Here is a tiny trained network, its code and every weight. The questions are about switching its units off for an input and a class, where a switched-off unit gives its printed mean instead of its output.

import numpy as np


def w(rows, s, z=0):
    codes = np.array(rows[::2]) - 128.0
    scale = np.full(codes.shape[1], s)
    scale[-1] = z or s
    return codes * scale


def f(y):
    return y / 2 * (1 + np.tanh(0.7978845608 * (y + 0.044715 * y**3)))


def log_softmax(a):
    a = a - a.max(-1, keepdims=True)
    return a - np.log(np.exp(a).sum(-1, keepdims=True))


def net(x, mask):
    res = np.array(x, float).reshape(1, 7) / 4 @ E
    y = f(res @ A[0][:, :-1].T + A[0][:, -1])
    res = res + np.where(mask, y, B[0][:, -1]) @ B[0][:, :-1]
    return log_softmax(res[-1] @ U[:, :-1].T + U[:, -1])


A, B = {}, {}
E = w([
[144,169,56,255,77],'x0',
[153,121,227,182,69],'x1',
[182,30,191,176,148],'x2',
[124,78,44,162,83],'x3',
[204,214,115,156,194],'x4',
[149,162,137,120,38],'x5',
[149,83,59,47,79],'x6',
],0.0096)
A[0] = w([
[106,28,158,136,114,172],'n1',
[189,196,114,123,81,109],'n2',
[145,128,169,100,126,207],'n3',
[75,163,157,122,96,126],'n4',
[176,170,124,165,96,131],'n5',
[150,50,101,56,76,91],'n6',
[90,33,154,168,110,136],'n7',
[174,125,146,143,154,149],'n8',
[124,180,174,158,152,188],'n9',
[102,133,171,163,151,151],'n10',
[116,93,71,213,173,134],'n11',
[125,153,15,124,118,111],'n12',
[160,141,184,119,178,177],'n13',
[16,133,104,189,92,158],'n14',
[132,201,167,98,176,178],'n15',
[161,190,195,109,95,146],'n16',
[138,147,165,206,99,97],'n17',
[136,80,91,105,145,112],'n18',
[102,101,175,176,90,133],'n19',
[43,103,98,113,122,161],'n20',
[126,143,93,160,37,130],'n21',
[101,155,180,139,122,130],'n22',
[82,111,128,70,159,253],'n23',
[81,77,72,107,114,184],'n24',
[189,143,110,201,109,99],'n25',
[98,93,4,134,92,92],'n26',
[131,96,130,98,149,12],'n27',
[199,162,176,172,93,156],'n28',
[160,10,174,126,122,160],'n29',
],0.013,0.007)
B[0] = w([
[159,104,153,51,111,229],'n1',
[91,149,103,179,99,201],'n2',
[41,105,115,80,126,194],'n3',
[77,105,176,149,151,167],'n4',
[139,109,71,211,104,203],'n5',
[61,160,140,84,46,209],'n6',
[203,106,182,84,121,222],'n7',
[152,119,84,98,123,176],'n8',
[126,1,99,123,227,219],'n9',
[140,74,163,94,197,188],'n10',
[242,192,116,88,166,215],'n11',
[130,193,108,160,144,216],'n12',
[102,140,95,86,157,218],'n13',
[129,220,253,194,178,219],'n14',
[55,89,29,104,200,222],'n15',
[31,11,97,185,106,215],'n16',
[160,43,154,154,132,223],'n17',
[98,182,135,131,106,160],'n18',
[146,56,194,149,127,208],'n19',
[105,209,153,134,169,185],'n20',
[97,176,155,175,86,227],'n21',
[95,101,172,131,157,175],'n22',
[76,182,125,89,138,224],'n23',
[107,228,142,76,87,203],'n24',
[198,127,86,172,122,218],'n25',
[153,254,151,100,97,225],'n26',
[99,155,168,132,131,135],'n27',
[132,41,88,162,121,240],'n28',
[176,69,118,47,82,248],'n29',
],0.008,0.012)
U = w([
[143,215,96,129,115,67],'0',
[100,149,95,73,178,255],'1',
[205,133,50,177,171,67],'2',
[128,117,129,60,57,140],'3',
[87,95,78,92,192,155],'4',
[225,87,146,116,131,100],'5',
[124,107,218,178,164,58],'6',
[135,95,92,247,80,140],'7',
],0.012,0.0034)

Each question gives the input, the list of numbers given to net, and the class t.
The units are the neurons (one row each of A and B). Each row of codes is followed by its name. A weight is (code - 128) times the scale printed after its matrix; where a second scale follows, it is the last column's (A, B and U).
mask holds one flag per neuron, in row order. A switched-off neuron (its flag False) gives its mean, the last column of its row in B, instead of its output. The means were averaged over made-up inputs and are rounded, as every weight is.
A unit's drop is (log p(t) with every unit on - log p(t) with that unit switched off) / (log p(t) with every unit on - log p(t) with every unit switched off).
The circuit of an input: a set's keep is (log p(t) with only the set's units on - log p(t) with every unit switched off) / (log p(t) with every unit on - log p(t) with every unit switched off). Starting from the 12 units with the biggest drops (on a tie, the unit counted first), units are removed one at a time, each time the one whose removal leaves the highest keep (on an exact tie, the one counted first), for as long as the keep stays at least 0.8.
units of the circuit, in order: the units of the circuit, biggest drop first
most important unit: the unit with the biggest drop
k most important neurons: the k neurons with the biggest drops, biggest first
drop when u is switched off: that unit's drop, to one decimal
input [4,1,3,6,1,-2,-2], class 5: units of the circuit, in order	(n15; n11)
input [7,0,1,6,4,-4,-8], class 2: units of the circuit, in order	(n11)
input [-2,-5,3,7,-6,-5,-8], class 5: units of the circuit, in order	(n7; n11)
input [0,-2,3,-2,7,4,4], class 2: 2 most important neurons	(n6; n21)
input [6,4,-7,8,8,6,6], class 7: 3 most important neurons	(n5; n2; n28)
input [7,8,5,4,-6,1,7], class 3: 3 most important neurons	(n6; n21; n24)
input [2,7,0,3,6,-6,2], class 2: 2 most important neurons	(n11; n16)
input [7,0,3,-1,4,1,-8], class 2: 2 most important neurons	(n11; n9)
input [7,8,1,7,-6,0,-6], class 6: 2 most important neurons	(n14; n21)
input [0,3,8,6,-8,1,-1], class 3: 4 most important neurons	(n6; n24; n9; n29)
input [8,0,-7,-8,0,-1,5], class 7: drop when n23 is switched off	0.2
input [-8,-5,-7,6,-4,8,-5], class 0: drop when n12 is switched off	0.0
input [2,2,3,-6,5,-8,5], class 4: drop when n26 is switched off	0.1
input [-1,3,-5,-8,-6,0,-3], class 4: most important unit	n15
